Below is a small trained network, with its code and all its weights. Each question gives an input and a class and asks what happens when units are switched off, that is, made to give their printed mean instead of their output.

import numpy as np


def w(rows, s, z=0):
    codes = np.array(rows[::2]) - 128.0
    scale = np.full(codes.shape[1], s)
    scale[-1] = z or s
    return codes * scale


def norm(h):
    return h / np.sqrt((h * h).mean(-1, keepdims=True) + 1e-5)


def f(y):
    return np.maximum(y, 0)


def log_softmax(a):
    a = a - a.max(-1, keepdims=True)
    return a - np.log(np.exp(a).sum(-1, keepdims=True))


def net(x, mask):
    res = np.array(x, float).reshape(1, 6) / 4 @ E
    u = 0
    for l in range(4):
        y = f(norm(res) @ A[l][:, :-1].T + A[l][:, -1])
        res = res + np.where(mask[u : u + 8], y, B[l][:, -1]) @ B[l][:, :-1]
        u += 8
    return log_softmax(norm(res)[-1] @ U[:, :-1].T + U[:, -1])


A, B = {}, {}
E = w([
[164,129,160,143],'x0',
[175,82,77,204],'x1',
[188,115,105,2],'x2',
[116,128,80,71],'x3',
[39,209,118,110],'x4',
[29,46,145,140],'x5',
],0.0049)
A[0] = w([
[131,59,142,107,70],'L0N0',
[51,145,112,183,253],'L0N1',
[177,132,68,128,131],'L0N2',
[100,255,104,204,54],'L0N3',
[18,163,83,137,14],'L0N4',
[200,114,146,131,171],'L0N5',
[80,237,87,196,62],'L0N6',
[126,32,144,99,39],'L0N7',
],0.0058,0.0024)
B[0] = w([
[190,5,61,21,162],'L0N0',
[197,86,255,221,253],'L0N1',
[131,215,53,128,184],'L0N2',
[70,46,101,131,198],'L0N3',
[63,114,225,46,181],'L0N4',
[22,153,142,109,215],'L0N5',
[148,135,134,52,196],'L0N6',
[78,26,76,128,172],'L0N7',
],0.0058,0.0034)
A[1] = w([
[123,136,127,2,8],'L1N0',
[143,184,128,113,250],'L1N1',
[9,150,136,101,254],'L1N2',
[150,167,158,254,28],'L1N3',
[142,23,31,193,208],'L1N4',
[218,156,222,171,83],'L1N5',
[57,54,120,193,19],'L1N6',
[136,128,211,97,139],'L1N7',
],0.0071,0.00066)
B[1] = w([
[218,112,87,151,248],'L1N0',
[160,108,76,136,184],'L1N1',
[159,140,211,159,225],'L1N2',
[61,143,94,212,229],'L1N3',
[120,37,113,144,254],'L1N4',
[71,147,74,119,228],'L1N5',
[254,130,149,83,243],'L1N6',
[114,139,76,239,216],'L1N7',
],0.0068,0.0037)
A[2] = w([
[123,108,119,179,161],'L2N0',
[116,170,34,113,51],'L2N1',
[89,99,194,192,95],'L2N2',
[156,83,137,158,156],'L2N3',
[255,208,87,61,204],'L2N4',
[81,117,88,179,90],'L2N5',
[157,232,60,52,251],'L2N6',
[12,117,148,160,187],'L2N7',
],0.0072,0.0016)
B[2] = w([
[16,67,10,134,185],'L2N0',
[254,83,207,99,166],'L2N1',
[146,214,78,46,215],'L2N2',
[79,97,66,135,192],'L2N3',
[184,131,123,192,255],'L2N4',
[103,132,57,82,166],'L2N5',
[244,153,64,174,219],'L2N6',
[190,240,168,75,193],'L2N7',
],0.0049,0.0054)
A[3] = w([
[38,83,123,253,210],'L3N0',
[68,189,212,180,156],'L3N1',
[60,216,94,128,105],'L3N2',
[71,51,78,156,206],'L3N3',
[152,102,121,133,61],'L3N4',
[103,178,52,50,253],'L3N5',
[165,114,109,202,116],'L3N6',
[141,81,50,133,96],'L3N7',
],0.007,0.0023)
B[3] = w([
[132,162,98,100,254],'L3N0',
[149,155,212,1,209],'L3N1',
[67,95,206,214,176],'L3N2',
[88,98,162,45,232],'L3N3',
[77,134,197,20,150],'L3N4',
[151,167,145,253,178],'L3N5',
[140,220,110,99,216],'L3N6',
[78,95,175,144,217],'L3N7',
],0.0066,0.0048)
U = w([
[76,177,124,166,42],'0',
[214,144,74,144,249],'1',
[117,2,127,77,104],'2',
[80,93,46,157,70],'3',
[114,159,202,75,92],'4',
],0.019,0.0021)

Each question gives the input, the list of numbers given to net, and the class t.
The units are the neurons (one row each of A and B). Each row of codes is followed by its name. A weight is (code - 128) times the scale printed after its matrix; where a second scale follows, it is the last column's (A, B and U).
mask holds one flag per neuron, layer by layer. A switched-off neuron (its flag False) gives its mean, the last column of its row in B, instead of its output. The means were averaged over made-up inputs and are rounded, as every weight is.
A unit's drop is (log p(t) with every unit on - log p(t) with that unit switched off) / (log p(t) with every unit on - log p(t) with every unit switched off).
unit that matters most: the unit with the biggest drop
top k neurons: the k neurons with the biggest drops, biggest first
top k neurons in layer l: the k neurons of layer l with the biggest drops, biggest first
drop of u: that unit's drop, to one decimal
input [-4,7,-3,-7,-8,-1], class 3: unit that matters most	L1N3
input [8,0,-7,4,7,-1], class 4: top 2 neurons	L3N1; L0N3
input [0,8,-5,-1,6,3], class 4: top 2 neurons	L0N4; L1N0
input [-5,-1,-4,-3,4,-5], class 4: top 2 neurons	L0N3; L3N1
input [-8,4,2,-7,-1,0], class 3: top 4 neurons in layer 0	L0N3; L0N4; L0N2; L0N6
input [-6,2,-2,-5,5,-7], class 0: top 2 neurons	L0N3; L1N3
input [-2,5,-4,-1,5,-6], class 3: top 2 neurons in layer 2	L2N0; L2N5
input [-6,5,-2,-3,4,-5], class 3: top 2 neurons	L0N3; L1N4
input [2,0,-1,-2,3,-2], class 0: top 3 neurons in layer 0	L0N1; L0N5; L0N0
input [1,-4,5,5,-4,1], class 1: top 2 neurons	L1N4; L0N3
input [4,5,1,1,3,0], class 3: top 2 neurons	L0N2; L1N4
input [-8,-4,8,-8,4,3], class 1: top 3 neurons in layer 0	L0N5; L0N1; L0N3
input [-2,-7,-5,-2,-2,-4], class 0: top 2 neurons in layer 0	L0N5; L0N4
input [3,-2,-7,-1,0,7], class 4: unit that matters most	L3N1
input [-3,0,-5,-3,-7,-1], class 3: drop of L1N3	0.1
input [-1,6,3,-7,2,-2], class 3: drop of L0N5	-0.1
input [-1,-8,-8,0,7,-2], class 4: drop of L3N1	0.2
